What each symbol does to the items:
π: HH->JF, SB->RP, JF->SB, BD->JQ, MP->MM, ZR->ZQ, HF->BF, NC->TM, PP->QN, BT->NZ, PZ->BL, MC->CN, BP->SD, FH->HH, DM->GR, NZ->CT, TZ->JB, RJ->FF, RH->TZ, TM->RH, LJ->RJ, GQ->PZ, CT->QM, QM->DH, FJ->ZC, DS->CH, BL->CF, FF->MC, GR->DT, MM->BP, ZM->DM, DT->JC, CH->ZR, QN->BD, NS->PP, SD->RM, HR->GQ, ZC->HF, LS->DS, FG->FJ
β: ZQ->RP, RM->JB, BD->ZR, MP->NC, DH->RM, ZR->SB, NC->ZM, PP->DS, JC->BF, BT->MP, PZ->FF, MC->BD, BP->RH, DM->FJ, NZ->MM, TZ->DT, RJ->PP, RH->GR, TM->DM, LJ->NS, GQ->RJ, CT->BP, QM->SD, CF->CN, DS->HH, BL->MC, FF->QN, GR->ZC, MM->TM, ZM->FG, DT->HF, CH->JF, QN->CH, NS->LS, SD->TZ, JB->JC, HR->LJ, JQ->ZQ, LS->FH, CN->JQ
ω: HH->FH, ZQ->ZR, SB->JF, RM->SD, JF->HH, BD->QN, DH->QM, ZR->CH, HF->ZC, RP->SB, PP->NS, JC->DT, PZ->GQ, MC->FF, BP->MM, DM->ZM, BF->HF, NZ->BT, TZ->RH, RJ->LJ, RH->TM, TM->NC, GQ->HR, CT->NZ, QM->CT, FJ->FG, CF->BL, DS->LS, BL->PZ, FF->RJ, GR->DM, MM->MP, DT->GR, CH->DS, QN->PP, SD->BP, JB->TZ, JQ->BD, ZC->FJ, CN->MC
ψ: HH->FJ, ZQ->JC, SB->HF, RM->CN, JF->ZC, BD->TZ, MP->LJ, DH->CF, ZR->DT, HF->SB, NC->NS, RP->BF, PP->TM, JC->ZQ, BT->HR, PZ->CT, MC->SD, BP->FF, FH->FG, DM->DS, BF->RP, NZ->GQ, TZ->BD, RJ->MM, RH->QN, TM->PP, LJ->MP, GQ->NZ, CT->PZ, QM->BL, FJ->HH, CF->DH, DS->DM, BL->QM, FF->BP, GR->CH, MM->RJ, ZM->LS, DT->ZR, CH->GR, QN->RH, NS->NC, SD->MC, JB->JQ, HR->BT, JQ->JB, ZC->JF, LS->ZM, FG->FH, CN->RM
ρ: HH->DS, ZQ->JQ, SB->ZR, RM->DH, JF->CH, BD->MC, MP->BT, ZR->BD, HF->DT, NC->MP, RP->ZQ, PP->RJ, JC->JB, MC->BL, BP->CT, FH->LS, DM->TM, BF->JC, TZ->SD, RJ->GQ, RH->BP, TM->MM, LJ->HR, FJ->DM, DS->PP, FF->PZ, GR->RH, MM->NZ, ZM->NC, DT->TZ, CH->QN, QN->FF, NS->LJ, SD->QM, JB->RM, JQ->CN, ZC->GR, LS->NS, FG->ZM, CN->CF

The rows follow the links: the fewer symbols apart two items are, the more alike their rows tend to be.

Each row is also shifted at random along 5 hidden directions that mean nothing.

Name the item of each row.
-468 32 -277 151 -115 63 203 195 -335 325 45 -234 286 -139 -51 179 108 -525 -100 251 -50 -343 379 129 -303 -141 -222 -221 160 247 -163 126 61 -130 -117 114 -276 -583 344 -> ZQ
-243 -47 141 -87 225 24 -47 -116 51 -180 -209 -328 202 -353 -182 -343 2 130 217 -134 176 -71 66 174 -191 121 -273 -286 10 -7 -57 -39 -345 -45 -114 -409 132 228 -75 -> RJ
-197 -168 129 129 -345 33 24 -199 137 -306 -56 390 -132 -75 52 21 285 -393 -126 -272 -167 164 -63 -183 278 189 7 149 -35 475 169 -156 457 -122 -58 -54 149 34 -77 -> CT
-112 153 -197 46 268 151 82 241 77 -25 247 -256 47 51 86 411 -135 61 -78 38 -224 -240 -240 -31 -270 -155 225 -294 33 -25 214 79 -400 77 226 -149 57 263 62 -> DT
467 31 81 -164 -90 -254 -195 -39 -121 332 62 265 34 245 122 -183 -49 260 83 330 388 268 234 -58 35 -90 173 330 17 -215 -207 -82 128 166 -31 236 -86 -450 32 -> FH
32 80 -184 54 48 -75 26 425 -127 311 279 -26 -28 443 237 347 -68 -25 -339 275 -80 -336 -15 -156 -151 -168 247 72 130 -228 -15 -32 61 128 11 516 -235 -314 104 -> HF
36 39 39 -67 16 -183 -245 138 14 179 277 208 293 128 291 141 123 31 -133 319 167 61 100 -295 -332 -123 382 -30 111 203 59 -203 -89 250 114 -87 48 -379 67 -> FG
283 31 -198 -87 204 96 158 336 -141 98 -133 -15 -238 297 -107 -149 -264 372 95 -5 104 -207 -79 271 161 73 -192 96 179 -216 -234 238 -169 -205 -222 205 -210 122 -72 -> BD
177 4 132 -102 178 -201 -256 252 1 209 276 -69 264 226 326 58 123 171 -307 253 184 -189 51 -317 -383 -54 330 -26 147 -113 -7 -325 -123 321 -23 226 -30 -308 -1 -> ZM
564 71 145 -249 234 -67 -220 -82 43 60 -25 -72 365 -149 -9 -302 -52 451 268 120 400 219 103 -37 -326 48 103 -128 76 40 -91 -75 -440 115 54 -450 164 -1 -22 -> NS
118 -104 189 -43 -13 -11 -135 -27 244 -307 16 329 -59 84 164 -32 146 111 -104 -211 1 192 -244 -242 85 155 264 110 5 264 234 -160 16 67 48 -192 216 219 -186 -> MM
-642 -21 -107 65 -157 29 62 -169 -193 91 -113 -142 457 -492 -168 -113 211 -475 249 109 144 -31 429 140 -329 -75 -341 -371 88 550 -141 75 -70 -144 -54 -478 -11 -427 259 -> QN
101 16 -76 239 -224 125 76 -274 -5 70 177 -287 169 -340 -1 354 182 -508 -147 -1 -399 -19 107 -165 -165 -78 47 -191 -203 141 185 -22 220 54 282 -9 65 -129 205 -> TZ
724 -47 -60 -22 -217 84 143 1 -130 51 -213 460 -269 229 -68 -193 -63 143 126 -66 125 267 63 165 432 209 -125 394 60 191 -178 175 314 -302 -178 154 -115 -166 -23 -> MC
-373 -5 -49 78 -526 -141 16 -407 -140 252 -76 453 -100 -69 -95 -17 7 -323 320 244 75 544 325 150 384 -225 -88 323 -241 83 -150 172 502 -31 140 19 -83 -433 194 -> JF
-89 96 2 -70 167 -149 -161 103 17 176 248 -170 69 127 161 165 -79 126 -105 223 14 -127 -17 -135 -237 -212 233 -35 -74 -338 42 -117 -146 283 154 153 -14 -46 22 -> FJ

Start, symbols taken left to right, then the item you end at.
Answer with the item's name.
43 -129 121 3 49 1 88 20 -65 -49 -283 -161 -221 9 -157 -333 13 32 -113 -221 52 -244 21 154 248 297 -351 138 46 -324 -191 -70 230 -100 -374 436 -181 86 -145
β π ω ω β -> PP
45 -18 41 77 -71 226 175 -552 82 -282 -318 -287 -89 -600 -426 -237 -80 -61 398 -351 -205 256 -10 273 248 130 -404 -159 -312 -57 13 228 -20 -215 114 -380 182 524 -20
ω π ω ψ ω β -> MM
538 -78 200 -228 116 -132 -209 241 -11 33 -57 313 47 309 148 -396 33 404 -34 47 458 60 52 -76 -18 211 108 226 265 70 -195 -164 -68 10 -301 54 14 -220 -166
ψ ψ π ω β π -> PP
-301 130 -123 18 1 -26 -47 4 109 -30 221 137 91 34 135 306 -59 -29 124 127 -103 160 -150 -138 -116 -262 286 -96 -83 164 207 93 -237 105 309 -315 126 80 51
ρ β ρ ψ ρ π -> BD
-270 95 -60 -125 61 -75 -86 -53 0 80 11 121 62 11 -41 -69 -175 216 318 198 241 220 54 120 -36 -188 -2 -13 3 -55 -50 117 -284 36 119 -302 9 18 27
π ρ π ψ ω ρ π -> TZ
362 -125 40 136 -265 59 105 -8 -3 -80 20 233 -74 81 114 99 259 -301 -277 -174 -146 9 -15 -178 154 216 65 143 63 367 67 -125 435 -104 -77 193 -9 -191 2
π ψ ω β π ω -> MC
-963 40 -144 131 -184 -40 141 -223 -127 100 -164 -80 -248 -123 -276 74 -223 -272 285 37 -181 84 74 332 368 -276 -339 55 -263 -384 -107 257 196 -70 79 125 -167 130 78
ψ ω π ρ π ψ -> ZQ
-640 -46 54 -78 69 -112 -71 -44 -36 -50 -153 -68 244 -186 -123 -262 39 -7 207 35 265 -38 166 87 -146 0 -242 -167 110 106 -105 -38 -210 6 -134 -303 19 -72 1
ρ ψ ω β ψ β -> LS
1307 -36 -94 -97 167 93 126 498 -198 152 -21 99 -235 538 117 -158 -103 451 -242 2 181 -225 -67 87 117 316 39 281 305 -101 -241 43 45 -209 -361 501 -247 -197 -86
ψ β ρ ψ -> CF
15 -65 131 143 -204 -84 -18 -317 92 17 78 -221 -179 -111 7 187 54 -254 -241 -80 -388 21 -19 -158 179 -42 87 122 -350 -465 138 -138 463 222 163 466 27 98 -18
π π ω ω -> RH
-210 92 -104 -116 -215 14 20 -153 43 -117 -158 754 -212 117 -96 -118 -203 205 617 59 228 667 -70 227 402 -136 30 268 -31 437 -8 348 -93 -227 155 -568 75 111 7
ψ β π ρ -> DT
647 2 170 74 197 95 -31 -155 113 -27 106 -633 129 -300 -8 46 56 73 -259 -173 -269 -247 -74 -107 -248 121 64 -226 -185 -443 144 -177 -43 184 115 209 115 267 -33
ψ π ω π -> MC
52 113 91 -19 110 -29 -188 -311 169 10 215 -380 346 -358 58 154 23 33 86 121 -83 98 7 -199 -429 -199 245 -333 -243 -94 211 -111 -305 313 399 -386 279 155 86
ψ ρ β π β ω π -> JF
155 36 -258 -78 339 204 187 640 -92 -81 -11 42 -16 329 19 -9 -84 231 -46 -80 124 -416 -178 174 -171 139 -70 -174 462 396 -67 191 -430 -361 -269 -144 -148 76 -25
ω ψ π ρ -> DH
21 46 75 -97 14 -153 -224 -215 -42 146 45 -81 566 -364 15 -155 109 -16 234 250 333 235 380 -47 -479 -118 51 -225 15 291 -68 -85 -246 162 128 -511 114 -385 175
ρ π π π ω β ρ -> QN
596 112 -161 83 97 190 164 -7 53 -28 140 -224 -110 -19 -10 282 -118 72 -22 -66 -318 -24 -197 28 17 -33 123 -84 -130 -133 122 152 -131 -65 216 -2 51 281 37
β β ρ ω ψ ω -> CH
70 -80 -66 172 -254 173 169 -2 31 -193 -16 262 -92 23 61 168 212 -343 -142 -189 -248 16 -74 -93 154 144 2 25 74 568 120 27 247 -223 -24 -61 52 -37 26
ψ ω ψ ω ω ψ ψ -> NZ
660 -7 87 -119 65 64 16 -81 -31 -31 -201 -4 -44 -49 -145 -343 -106 314 221 -85 210 144 35 185 99 217 -185 111 40 -30 -164 97 -84 -160 -139 -91 3 51 -75
ψ β π π ω ω -> RH
-85 21 -38 147 219 225 134 -54 155 -228 64 -639 167 -413 -110 211 37 -144 -110 -256 -402 -341 -184 -30 -301 36 -72 -514 -94 -26 241 -1 -265 -3 171 -248 168 449 12
ψ ω π ω ω ρ -> GQ
